Below are the code and all the weights of a small trained network. Each question names an input and a target symbol and asks about switching units off, where a switched-off unit gives its printed mean instead of its output.

import numpy as np


def w(rows, s, z=0):
    codes = np.array(rows[::2]) - 128.0
    scale = np.full(codes.shape[1], s)
    scale[-1] = z or s
    return codes * scale


def norm(h):
    return h / np.sqrt((h * h).mean(-1, keepdims=True) + 1e-5)


def f(y):
    return np.maximum(y, 0)


def softmax(a):
    e = np.exp(a - a.max(-1, keepdims=True))
    return e / e.sum(-1, keepdims=True)


def log_softmax(a):
    a = a - a.max(-1, keepdims=True)
    return a - np.log(np.exp(a).sum(-1, keepdims=True))


def net(x, mask):
    ids = ['αγεζημστ'.index(c) for c in x.split()]
    T = len(ids)
    res = E[ids] + P[:T]
    u = 0
    for l in range(2):
        r = norm(res)
        for j in range(2):
            rows = slice(2 * j, 2 * j + 2)
            q, k, v = (r @ M[l][rows].T for M in (Q, K, V))
            z = softmax(np.where(np.tri(T) > 0, q @ k.T / 2**0.5, -1e9)) @ v
            o = O[l][rows]
            res = res + np.where(mask[u + j], z, o[:, -1]) @ o[:, :-1]
        u += 2
        y = f(norm(res) @ A[l][:, :-1].T + A[l][:, -1])
        res = res + np.where(mask[u : u + 4], y, B[l][:, -1]) @ B[l][:, :-1]
        u += 4
    return log_softmax(norm(res)[-1] @ U[:, :-1].T + U[:, -1])


Q, K, V, O, A, B = {}, {}, {}, {}, {}, {}
E = w([
[125,140,113,81,129],'α',
[103,142,114,102,139],'γ',
[162,166,123,133,40],'ε',
[103,178,138,46,186],'ζ',
[33,185,147,175,139],'η',
[147,108,173,121,60],'μ',
[143,70,78,198,146],'σ',
[255,160,228,151,151],'τ',
],0.016)
P = w([
[134,156,103,114,145],'0',
[61,169,163,187,77],'1',
[200,82,254,75,111],'2',
[143,166,92,199,134],'3',
[66,169,119,156,70],'4',
[207,84,192,53,89],'5',
[142,140,123,237,128],'6',
[67,135,68,179,37],'7',
[189,84,199,64,86],'8',
[199,136,87,167,104],'9',
[49,136,82,191,69],'10',
[142,71,242,115,98],'11',
[168,132,83,151,125],'12',
[99,170,28,85,48],'13',
],0.01)
Q[0] = w([
[162,177,135,185,126],'L0H1',
[78,153,55,154,117],'L0H1',
[89,90,122,102,105],'L0H2',
[122,1,117,135,171],'L0H2',
],0.0088)
K[0] = w([
[176,115,242,177,137],'L0H1',
[42,208,71,133,54],'L0H1',
[138,146,123,119,253],'L0H2',
[105,2,76,229,207],'L0H2',
],0.0053)
V[0] = w([
[67,230,149,160,116],'L0H1',
[103,73,98,102,66],'L0H1',
[100,2,239,86,112],'L0H2',
[137,130,167,99,65],'L0H2',
],0.0069)
O[0] = w([
[39,209,100,119,162,207],'L0H1',
[145,213,199,104,86,126],'L0H1',
[232,130,2,77,120,140],'L0H2',
[177,79,122,181,81,254],'L0H2',
],0.0065,0.0023)
A[0] = w([
[207,254,109,200,58,254],'L0N1',
[180,90,180,128,231,75],'L0N2',
[98,168,85,68,195,154],'L0N3',
[68,158,161,147,103,205],'L0N4',
],0.0084,0.0024)
B[0] = w([
[28,107,188,214,208,254],'L0N1',
[196,163,18,68,141,154],'L0N2',
[109,154,90,255,88,164],'L0N3',
[130,51,89,5,160,179],'L0N4',
],0.0098,0.0085)
Q[1] = w([
[60,128,158,42,78],'L1H1',
[223,194,177,11,89],'L1H1',
[255,190,244,111,188],'L1H2',
[36,206,82,165,216],'L1H2',
],0.0074)
K[1] = w([
[100,139,126,87,101],'L1H1',
[93,177,176,65,120],'L1H1',
[86,127,165,93,3],'L1H2',
[118,91,94,165,142],'L1H2',
],0.013)
V[1] = w([
[87,200,216,109,82],'L1H1',
[88,88,72,100,88],'L1H1',
[117,54,10,254,66],'L1H2',
[192,85,49,145,174],'L1H2',
],0.01)
O[1] = w([
[117,57,145,71,81,33],'L1H1',
[199,151,254,46,172,110],'L1H1',
[80,173,231,180,141,255],'L1H2',
[232,68,160,91,184,149],'L1H2',
],0.0091,0.0048)
A[1] = w([
[157,198,134,249,70,127],'L1N1',
[168,253,129,2,140,1],'L1N2',
[13,53,231,128,114,36],'L1N3',
[90,230,102,195,67,96],'L1N4',
],0.0075,0.0032)
B[1] = w([
[114,112,128,149,158,249],'L1N1',
[116,254,87,134,103,151],'L1N2',
[123,168,54,104,129,253],'L1N3',
[80,45,127,73,151,216],'L1N4',
],0.014,0.0056)
U = w([
[134,251,118,158,91,98],'α',
[140,171,126,95,144,121],'γ',
[127,119,189,122,67,229],'ε',
[111,152,135,82,178,4],'ζ',
[145,161,124,99,142,158],'η',
[84,119,141,166,106,90],'μ',
[176,176,215,159,158,228],'σ',
[175,115,57,159,181,92],'τ',
],0.012,0.0026)

Each question gives the input, a string of symbols that net reads in full, and the target symbol t.
The units are the heads (2 rows each of Q, K, V and O) and the neurons (one row each of A and B). Each row of codes is followed by its name. A weight is (code - 128) times the scale printed after its matrix; where a second scale follows, it is the last column's (O, A, B and U).
mask holds one flag per unit, layer by layer, with each layer's heads first. A switched-off unit (its flag False) gives its mean, the last column of its rows in O or B, instead of its output. The means were averaged over made-up inputs and are rounded, as every weight is.
A unit's drop is (log p(t) with every unit on - log p(t) with that unit switched off) / (log p(t) with every unit on - log p(t) with every unit switched off).
The circuit of an input: a set's keep is (log p(t) with only the set's units on - log p(t) with every unit switched off) / (log p(t) with every unit on - log p(t) with every unit switched off). Starting from all 12 units, units are removed one at a time, each time the one whose removal leaves the highest keep (on an exact tie, the one counted first), for as long as the keep stays at least 0.8.
circuit, biggest first: the units of the circuit, biggest drop first
k most important neurons: the k neurons with the biggest drops, biggest first
top k neurons in layer l: the k neurons of layer l with the biggest drops, biggest first
drop of u: that unit's drop, to one decimal
input α μ τ α α α ζ τ ζ τ μ ε α, target μ: circuit, biggest first -> (L1H1 L0N4 L1N3)
input τ μ α μ τ σ ζ ζ σ ζ μ η, target ζ: circuit, biggest first -> (L0N4 L0N1)
input μ ε ε μ α μ μ ζ μ α μ γ τ ζ, target μ: circuit, biggest first -> (L0N3 L1N3 L1N4)
input σ η μ μ σ η ε η, target σ: 2 most important neurons -> (L0N1 L0N2)
input σ ε μ μ γ α ε σ τ μ μ, target σ: circuit, biggest first -> (L1H2 L1H1)
input τ μ μ σ μ μ α ε μ μ σ ζ ζ μ, target τ: 2 most important neurons -> (L0N2 L0N1)
input σ μ μ α μ μ γ μ σ ε γ, target σ: circuit, biggest first -> (L1H2 L0N1)
input τ α ζ η α, target τ: circuit, biggest first -> (L1H2 L0N2)
input μ ζ ζ σ μ η μ ζ σ ζ, target σ: circuit, biggest first -> (L1H2)
input ζ μ η μ τ η γ μ α ζ μ σ, target τ: 2 most important neurons -> (L0N1 L0N2)
input σ μ μ μ ζ σ α α, target σ: 2 most important neurons -> (L0N1 L0N2)
input σ ε σ α ε ζ ε ε ζ σ ε, target σ: top 2 neurons in layer 0 -> (L0N1 L0N2)
input τ μ μ μ μ μ α γ μ μ α μ α, target μ: top 2 neurons in layer 0 -> (L0N4 L0N1)
input σ τ μ σ ζ, target σ: most important neuron -> (L0N1)
input τ σ μ τ σ μ μ η μ η μ, target τ: 3 most important neurons -> (L0N2 L1N3 L1N4)
input ζ ζ μ ε μ η τ, target τ: 2 most important neurons -> (L0N2 L0N3)
input α σ σ μ, target σ: 2 most important neurons -> (L0N1 L0N4)
input η μ μ γ μ ζ ε σ μ μ σ σ, target τ: 2 most important neurons -> (L0N1 L0N4)
input α ζ μ μ μ α μ ζ μ τ μ μ ζ, target μ: top 2 neurons in layer 1 -> (L1N4 L1N3)
input τ μ η σ α τ μ η σ σ, target σ: most important neuron -> (L1N3)
input σ τ μ μ η γ σ μ ζ α γ, target σ: 3 most important neurons -> (L0N1 L0N2 L0N4)
input α ζ τ ζ τ ζ τ α ε η σ η, target ζ: drop of L1H1 -> 0.2
input α μ γ μ μ α α μ ζ, target α: drop of L1N2 -> 0.3
input μ γ ε α τ, target μ: drop of L1H1 -> 0.3
